Here is a tiny trained network, its code and every weight. The questions are about switching its units off for an input and a class, where a switched-off unit gives its printed mean instead of its output.

import numpy as np


def w(rows, s, z=0):
    codes = np.array(rows[::2]) - 128.0
    scale = np.full(codes.shape[1], s)
    scale[-1] = z or s
    return codes * scale


def f(y):
    return np.maximum(y, 0)


def log_softmax(a):
    a = a - a.max(-1, keepdims=True)
    return a - np.log(np.exp(a).sum(-1, keepdims=True))


def net(x, mask):
    res = np.array(x, float).reshape(1, 4) / 4 @ E
    y = f(res @ A[0][:, :-1].T + A[0][:, -1])
    res = res + np.where(mask, y, B[0][:, -1]) @ B[0][:, :-1]
    return log_softmax(res[-1] @ U[:, :-1].T + U[:, -1])


A, B = {}, {}
E = w([
[96,60,255,50,119],'x0',
[140,117,95,110,9],'x1',
[222,217,199,129,126],'x2',
[136,110,130,132,129],'x3',
],0.009)
A[0] = w([
[108,113,154,166,238,131],'neuron 1',
[141,144,165,193,39,102],'neuron 2',
[140,101,90,176,51,150],'neuron 3',
[128,163,92,198,105,76],'neuron 4',
[203,102,59,135,138,79],'neuron 5',
[43,101,63,136,149,86],'neuron 6',
[127,156,40,197,159,96],'neuron 7',
[206,161,141,101,148,79],'neuron 8',
[44,120,171,102,117,83],'neuron 9',
[148,178,85,98,53,151],'neuron 10',
[109,99,64,145,146,118],'neuron 11',
[169,132,120,197,132,171],'neuron 12',
[131,145,104,118,43,108],'neuron 13',
[98,88,131,77,171,163],'neuron 14',
[122,154,167,133,181,133],'neuron 15',
[179,150,42,129,131,65],'neuron 16',
[79,92,199,99,200,93],'neuron 17',
[113,102,143,155,35,102],'neuron 18',
[12,65,88,133,130,82],'neuron 19',
[173,204,49,165,100,108],'neuron 20',
[146,117,137,75,54,117],'neuron 21',
[115,138,115,198,205,124],'neuron 22',
[116,107,160,41,119,68],'neuron 23',
[109,152,201,14,141,129],'neuron 24',
[182,124,158,161,46,113],'neuron 25',
[232,187,193,137,84,49],'neuron 26',
[132,102,211,172,162,214],'neuron 27',
[3,168,108,181,92,144],'neuron 28',
[137,79,178,50,141,81],'neuron 29',
[204,203,148,147,117,81],'neuron 30',
[159,95,129,141,65,223],'neuron 31',
[110,118,203,88,78,98],'neuron 32',
[139,160,64,149,168,255],'neuron 33',
[133,91,175,127,108,83],'neuron 34',
[57,76,94,151,124,85],'neuron 35',
[163,154,152,127,172,144],'neuron 36',
[217,142,134,154,116,185],'neuron 37',
[91,141,171,189,170,95],'neuron 38',
[108,140,134,170,213,107],'neuron 39',
[115,120,116,162,37,100],'neuron 40',
[226,184,189,171,100,110],'neuron 41',
[185,188,182,95,117,130],'neuron 42',
],0.011,0.0094)
B[0] = w([
[107,136,151,186,99,194],'neuron 1',
[77,116,141,217,172,163],'neuron 2',
[80,120,115,139,171,187],'neuron 3',
[204,154,87,110,218,167],'neuron 4',
[212,192,66,125,207,157],'neuron 5',
[132,52,100,174,45,177],'neuron 6',
[153,139,79,112,240,203],'neuron 7',
[142,49,114,201,84,165],'neuron 8',
[179,104,83,141,177,162],'neuron 9',
[70,116,172,153,156,194],'neuron 10',
[203,56,128,107,128,169],'neuron 11',
[117,138,108,76,153,188],'neuron 12',
[61,184,135,217,104,169],'neuron 13',
[110,123,123,93,121,184],'neuron 14',
[60,143,172,217,122,171],'neuron 15',
[187,164,71,131,194,172],'neuron 16',
[114,144,74,156,173,191],'neuron 17',
[93,177,108,208,165,162],'neuron 18',
[186,66,116,169,45,190],'neuron 19',
[141,133,70,104,184,216],'neuron 20',
[97,139,118,196,215,172],'neuron 21',
[45,150,160,179,155,182],'neuron 22',
[233,213,84,106,221,164],'neuron 23',
[137,144,73,94,189,210],'neuron 24',
[96,116,134,170,186,174],'neuron 25',
[173,65,120,168,50,196],'neuron 26',
[86,102,110,94,160,219],'neuron 27',
[94,37,142,125,75,177],'neuron 28',
[170,150,72,165,177,180],'neuron 29',
[145,47,132,169,84,190],'neuron 30',
[29,133,181,54,170,210],'neuron 31',
[193,134,60,112,253,184],'neuron 32',
[77,107,137,47,164,249],'neuron 33',
[178,150,66,168,177,151],'neuron 34',
[187,71,91,209,23,168],'neuron 35',
[86,81,115,136,130,176],'neuron 36',
[106,49,156,70,117,208],'neuron 37',
[160,224,104,212,147,152],'neuron 38',
[111,172,160,170,97,172],'neuron 39',
[97,178,149,200,156,163],'neuron 40',
[146,43,82,136,49,213],'neuron 41',
[115,45,73,148,38,201],'neuron 42',
],0.0063,0.012)
U = w([
[181,65,86,168,61,87],'0',
[192,151,65,111,161,65],'1',
[85,85,129,114,135,255],'2',
[75,160,135,229,128,55],'3',
[65,143,127,10,71,236],'4',
[185,157,189,77,66,67],'5',
],0.013,0.0076)

Each question gives the input, the list of numbers given to net, and the class t.
The units are the neurons (one row each of A and B). Each row of codes is followed by its name. A weight is (code - 128) times the scale printed after its matrix; where a second scale follows, it is the last column's (A, B and U).
mask holds one flag per neuron, in row order. A switched-off neuron (its flag False) gives its mean, the last column of its row in B, instead of its output. The means were averaged over made-up inputs and are rounded, as every weight is.
A unit's drop is (log p(t) with every unit on - log p(t) with that unit switched off) / (log p(t) with every unit on - log p(t) with every unit switched off).
The circuit of an input: a set's keep is (log p(t) with only the set's units on - log p(t) with every unit switched off) / (log p(t) with every unit on - log p(t) with every unit switched off). Starting from the 12 units with the biggest drops (on a tie, the unit counted first), units are removed one at a time, each time the one whose removal leaves the highest keep (on an exact tie, the one counted first), for as long as the keep stays at least 0.8.
units of the circuit, in order: the units of the circuit, biggest drop first
k most important neurons: the k neurons with the biggest drops, biggest first
drop of u: that unit's drop, to one decimal
input [-4,-7,0,6], class 3: units of the circuit, in order => neuron 22
input [8,6,4,6], class 1: units of the circuit, in order => neuron 32; neuron 23
input [6,5,4,-5], class 1: units of the circuit, in order => neuron 32; neuron 23
input [5,-6,2,-3], class 3: 2 most important neurons => neuron 15; neuron 1
input [7,-1,-8,4], class 0: units of the circuit, in order => neuron 19; neuron 35
input [0,3,-6,3], class 0: 2 most important neurons => neuron 19; neuron 35
input [-8,-1,-8,2], class 0: 3 most important neurons => neuron 6; neuron 35; neuron 19
input [7,5,-6,3], class 1: 2 most important neurons => neuron 23; neuron 32
input [-7,7,3,7], class 1: 2 most important neurons => neuron 20; neuron 5
input [8,2,7,1], class 1: 2 most important neurons => neuron 32; neuron 24
input [8,5,-2,7], class 1: drop of neuron 26 => 0.0
input [-1,-5,-3,-3], class 3: drop of neuron 41 => 0.2
input [-8,-4,-3,-5], class 1: drop of neuron 7 => 0.1
input [8,-5,-6,-7], class 1: drop of neuron 23 => 0.1
input [-4,6,0,6], class 2: units of the circuit, in order => neuron 31
